Here is a tiny trained network, its code and every weight. The questions are about switching its units off for an input and a class, where a switched-off unit gives its printed mean instead of its output.

import numpy as np


def w(rows, s, z=0):
    codes = np.array(rows[::2]) - 128.0
    scale = np.full(codes.shape[1], s)
    scale[-1] = z or s
    return codes * scale


def f(y):
    return np.maximum(y, 0)


def log_softmax(a):
    a = a - a.max(-1, keepdims=True)
    return a - np.log(np.exp(a).sum(-1, keepdims=True))


def net(x, mask):
    res = np.array(x, float).reshape(1, 6) / 4 @ E
    y = f(res @ A[0][:, :-1].T + A[0][:, -1])
    res = res + np.where(mask, y, B[0][:, -1]) @ B[0][:, :-1]
    return log_softmax(res[-1] @ U[:, :-1].T + U[:, -1])


A, B = {}, {}
E = w([
[126,130,130,127,143,134,140,118,123,122,125,132],'x0',
[144,124,145,158,86,19,158,131,116,144,46,255],'x1',
[6,130,93,36,121,163,55,71,74,198,87,141],'x2',
[125,129,138,118,138,125,143,112,133,127,123,126],'x3',
[129,123,135,127,122,127,129,124,135,134,125,125],'x4',
[158,211,95,105,5,138,233,113,56,158,168,120],'x5',
],0.0078)
A[0] = w([
[148,132,120,130,108,118,155,123,101,136,144,125,129],'n0',
[109,133,119,93,144,166,95,110,110,151,157,100,137],'n1',
[87,116,131,118,195,127,74,125,154,127,122,94,190],'n2',
[158,100,135,155,152,119,133,134,158,112,125,122,161],'n3',
[179,161,114,133,60,118,208,132,91,142,156,157,139],'n4',
[62,133,119,75,80,86,83,100,88,148,33,238,58],'n5',
[114,142,125,81,136,175,85,111,106,161,149,94,111],'n6',
[199,167,139,184,54,99,221,137,112,118,149,182,125],'n7',
[148,95,135,141,195,130,47,122,179,119,98,153,252],'n8',
[121,142,124,118,118,120,101,116,103,145,98,173,110],'n9',
[77,124,120,84,139,189,102,122,97,142,151,74,134],'n10',
[122,175,105,90,53,118,216,128,91,136,158,103,159],'n11',
[121,128,121,123,120,116,117,126,121,145,107,166,103],'n12',
[70,111,126,115,196,154,49,128,143,124,131,97,194],'n13',
[127,140,117,92,115,156,119,117,100,148,144,113,104],'n14',
[205,107,145,205,124,53,187,155,166,122,99,183,140],'n15',
[160,96,145,179,176,98,107,150,181,101,97,173,185],'n16',
[216,141,129,175,166,164,163,150,194,60,239,2,226],'n17',
[121,150,111,100,61,172,165,108,73,151,151,100,142],'n18',
],0.0088,0.004)
B[0] = w([
[139,116,127,119,129,146,101,121,114,128,125,137,152],'n0',
[117,128,124,114,116,133,126,108,142,98,102,89,171],'n1',
[126,93,105,113,146,139,98,136,146,129,67,131,188],'n2',
[123,142,131,146,131,111,153,127,156,129,144,136,162],'n3',
[148,124,127,74,131,159,73,115,109,123,100,180,197],'n4',
[149,96,142,152,180,132,171,158,80,209,149,149,210],'n5',
[121,143,130,130,89,131,125,116,135,86,124,82,173],'n6',
[154,118,106,74,112,150,54,117,141,111,96,190,207],'n7',
[105,103,108,162,180,76,142,153,209,117,124,162,205],'n8',
[138,114,137,136,148,124,137,133,123,159,125,134,157],'n9',
[114,135,130,114,87,138,106,120,138,87,114,71,187],'n10',
[157,143,151,92,81,169,119,105,55,137,142,87,204],'n11',
[137,126,128,144,135,128,131,138,131,156,140,139,148],'n12',
[119,76,112,108,144,144,84,138,153,117,62,114,202],'n13',
[119,147,136,128,106,136,142,126,120,111,144,95,156],'n14',
[119,175,111,130,118,113,98,118,200,58,152,155,204],'n15',
[111,152,124,162,149,95,172,124,183,94,159,138,191],'n16',
[132,81,143,143,172,120,162,150,48,249,115,169,251],'n17',
[140,165,147,126,83,133,152,118,92,111,165,76,189],'n18',
],0.016,0.014)
U = w([
[80,52,136,210,193,71,217,198,135,241,115,145,181],'0',
[123,112,70,30,95,162,14,95,184,25,39,143,183],'1',
[193,148,192,109,103,149,189,123,10,253,194,166,149],'2',
[87,226,162,102,27,150,162,68,109,32,177,2,9],'3',
[103,212,111,185,123,48,166,124,235,6,201,171,62],'4',
],0.0049,0.0012)

Each question gives the input, the list of numbers given to net, and the class t.
The units are the neurons (one row each of A and B). Each row of codes is followed by its name. A weight is (code - 128) times the scale printed after its matrix; where a second scale follows, it is the last column's (A, B and U).
mask holds one flag per neuron, in row order. A switched-off neuron (its flag False) gives its mean, the last column of its row in B, instead of its output. The means were averaged over made-up inputs and are rounded, as every weight is.
A unit's drop is (log p(t) with every unit on - log p(t) with that unit switched off) / (log p(t) with every unit on - log p(t) with every unit switched off).
The circuit of an input: a set's keep is (log p(t) with only the set's units on - log p(t) with every unit switched off) / (log p(t) with every unit on - log p(t) with every unit switched off). Starting from the 12 units with the biggest drops (on a tie, the unit counted first), units are removed one at a time, each time the one whose removal leaves the highest keep (on an exact tie, the one counted first), for as long as the keep stays at least 0.8.
circuit, biggest first: the units of the circuit, biggest drop first
unit that matters most: the unit with the biggest drop
top k neurons: the k neurons with the biggest drops, biggest first
drop when u is switched off: that unit's drop, to one decimal
input [8,1,-6,-6,8,6], class 1: top 4 neurons -> (n7, n15, n5, n4)
input [3,0,6,6,6,1], class 3: circuit, biggest first -> (n17, n7, n4)
input [-8,3,-7,3,-3,-1], class 4: unit that matters most -> n15
input [-5,-7,-3,6,8,2], class 2: circuit, biggest first -> (n17, n8)
input [-7,2,-1,4,-7,-7], class 4: circuit, biggest first -> (n17, n16)
input [-1,-2,0,1,8,-2], class 0: top 4 neurons -> (n7, n15, n4, n11)
input [-3,2,-7,2,0,-7], class 4: top 2 neurons -> (n15, n16)
input [-3,-4,0,4,-7,-4], class 0: top 2 neurons -> (n7, n17)
input [-4,-5,0,-3,5,-5], class 0: top 2 neurons -> (n17, n7)
input [-6,-3,-4,4,-2,1], class 2: top 2 neurons -> (n8, n13)
input [-5,1,2,-1,8,-7], class 0: top 3 neurons -> (n7, n8, n15)
input [8,4,-5,-2,-5,1], class 1: top 2 neurons -> (n7, n4)
input [1,1,-3,3,0,-2], class 4: top 2 neurons -> (n5, n15)
input [7,-7,-1,5,8,-5], class 0: circuit, biggest first -> (n17)
input [2,3,-4,0,6,7], class 1: drop when n7 is switched off -> 0.2
input [5,-5,-2,3,-6,-5], class 0: drop when n17 is switched off -> 0.1
input [3,6,-6,-1,2,4], class 1: drop when n7 is switched off -> 0.1
input [6,6,-3,-5,2,1], class 1: top 3 neurons -> (n7, n4, n8)
